Here is a tiny trained network, its code and every weight. The questions are about switching its units off for an input and a class, where a switched-off unit gives its printed mean instead of its output.

import numpy as np


def w(rows, s, z=0):
    codes = np.array(rows[::2]) - 128.0
    scale = np.full(codes.shape[1], s)
    scale[-1] = z or s
    return codes * scale


def f(y):
    return y / 2 * (1 + np.tanh(0.7978845608 * (y + 0.044715 * y**3)))


def log_softmax(a):
    a = a - a.max(-1, keepdims=True)
    return a - np.log(np.exp(a).sum(-1, keepdims=True))


def net(x, mask):
    res = np.array(x, float).reshape(1, 4) / 4 @ E
    y = f(res @ A[0][:, :-1].T + A[0][:, -1])
    res = res + np.where(mask, y, B[0][:, -1]) @ B[0][:, :-1]
    return log_softmax(res[-1] @ U[:, :-1].T + U[:, -1])


A, B = {}, {}
E = w([
[155,97,144,56,172,189,104,37,185,92,127,6],'x0',
[190,206,162,254,147,155,29,126,55,65,195,101],'x1',
[250,37,43,130,172,83,123,104,59,116,82,141],'x2',
[147,185,94,47,180,42,45,148,134,215,201,107],'x3',
],0.0072)
A[0] = w([
[212,63,63,112,159,99,171,120,80,115,76,138,73],'N0',
[117,119,131,149,66,56,179,191,81,160,143,219,47],'N1',
[39,158,201,118,94,157,125,169,185,156,130,98,42],'N2',
[65,169,204,149,33,126,133,114,178,118,126,106,36],'N3',
[46,180,201,100,125,169,127,137,171,152,143,129,15],'N4',
[99,90,109,35,99,138,211,152,193,178,59,154,23],'N5',
[117,150,77,73,152,64,69,150,124,240,193,133,45],'N6',
[204,44,28,100,157,93,147,98,81,132,37,134,75],'N7',
[106,159,106,167,70,80,162,193,86,194,95,197,88],'N8',
[108,66,138,148,61,178,252,115,115,27,49,162,109],'N9',
[140,176,95,2,143,38,98,140,134,167,190,139,74],'N10',
[54,182,204,85,83,168,179,145,205,158,173,129,155],'N11',
[109,85,109,32,110,99,191,141,161,193,72,149,92],'N12',
[164,118,136,78,153,176,106,36,183,104,137,38,40],'N13',
[127,85,146,47,174,181,140,49,173,105,128,35,50],'N14',
[119,85,174,182,53,182,202,105,114,77,61,167,3],'N15',
],0.0058,0.0033)
B[0] = w([
[86,98,81,121,68,78,98,34,52,181,166,158,210],'N0',
[162,210,170,78,82,54,226,163,162,183,13,74,197],'N1',
[89,119,70,140,92,50,106,41,56,192,143,145,186],'N2',
[115,92,59,153,111,114,133,88,74,171,173,146,177],'N3',
[122,123,68,158,82,106,112,54,50,236,145,151,177],'N4',
[253,221,215,251,83,218,47,186,71,52,220,120,220],'N5',
[114,94,42,153,198,234,195,195,200,133,206,20,211],'N6',
[90,73,79,105,66,77,86,30,60,224,140,188,240],'N7',
[171,214,150,67,110,63,193,201,171,145,23,128,203],'N8',
[61,81,76,107,227,191,174,139,215,113,216,33,255],'N9',
[74,67,61,171,244,236,200,160,193,129,176,30,220],'N10',
[110,49,78,101,94,65,83,61,73,200,129,253,230],'N11',
[228,200,232,238,104,180,47,158,52,17,227,148,226],'N12',
[186,221,143,98,74,90,216,182,122,144,42,95,206],'N13',
[179,231,171,79,68,40,226,185,165,209,17,98,222],'N14',
[91,108,80,196,173,209,216,154,190,114,180,24,208],'N15',
],0.006,0.0068)
U = w([
[88,76,71,126,185,169,170,143,204,126,154,85,102],'0',
[104,73,83,110,87,82,98,62,64,177,119,167,105],'1',
[152,178,169,95,96,82,187,166,161,145,7,119,102],'2',
[185,170,201,184,116,163,53,147,69,64,174,126,117],'3',
[92,58,176,69,147,117,90,135,188,85,101,181,247],'4',
],0.013,0.016)

Each question gives the input, the list of numbers given to net, and the class t.
The units are the neurons (one row each of A and B). Each row of codes is followed by its name. A weight is (code - 128) times the scale printed after its matrix; where a second scale follows, it is the last column's (A, B and U).
mask holds one flag per neuron, in row order. A switched-off neuron (its flag False) gives its mean, the last column of its row in B, instead of its output. The means were averaged over made-up inputs and are rounded, as every weight is.
A unit's drop is (log p(t) with every unit on - log p(t) with that unit switched off) / (log p(t) with every unit on - log p(t) with every unit switched off).
The circuit of an input: a set's keep is (log p(t) with only the set's units on - log p(t) with every unit switched off) / (log p(t) with every unit on - log p(t) with every unit switched off). Starting from the 12 units with the biggest drops (on a tie, the unit counted first), units are removed one at a time, each time the one whose removal leaves the highest keep (on an exact tie, the one counted first), for as long as the keep stays at least 0.8.
circuit, biggest first: the units of the circuit, biggest drop first
most important unit: the unit with the biggest drop
k most important neurons: the k neurons with the biggest drops, biggest first
drop of u: that unit's drop, to one decimal
input [-5,5,3,3], class 2: most important unit -> N12
input [-2,0,-3,3], class 4: 3 most important neurons -> N9, N15, N7
input [1,7,-5,-7], class 0: 4 most important neurons -> N12, N5, N15, N9
input [-7,-4,-8,-2], class 1: 2 most important neurons -> N11, N2
input [-3,-5,-3,-2], class 3: circuit, biggest first -> N5, N12
input [5,1,4,-2], class 2: circuit, biggest first -> N14, N13
input [4,-8,-5,-6], class 3: 2 most important neurons -> N5, N12
input [4,-5,1,4], class 3: circuit, biggest first -> N12, N5
input [6,0,0,4], class 2: 3 most important neurons -> N14, N13, N9
input [5,5,2,-3], class 2: 3 most important neurons -> N12, N5, N13
input [-4,-2,1,4], class 0: 2 most important neurons -> N6, N14
input [8,-7,7,1], class 2: 3 most important neurons -> N14, N13, N11
input [2,1,1,-1], class 4: 3 most important neurons -> N5, N12, N1
input [-6,-8,-3,7], class 3: circuit, biggest first -> N12
input [-8,-6,0,-8], class 0: 4 most important neurons -> N9, N15, N14, N13
input [-8,-2,7,-3], class 2: 2 most important neurons -> N1, N8
input [-6,1,4,-4], class 2: 2 most important neurons -> N1, N8
input [-6,4,-6,-5], class 1: 3 most important neurons -> N3, N11, N14
input [-2,-3,-6,-5], class 1: drop of N3 -> 0.2
input [-7,3,3,7], class 0: circuit, biggest first -> N6
input [-8,-1,-8,3], class 1: drop of N2 -> 1.1
input [-1,-4,-5,0], class 1: drop of N7 -> 0.0
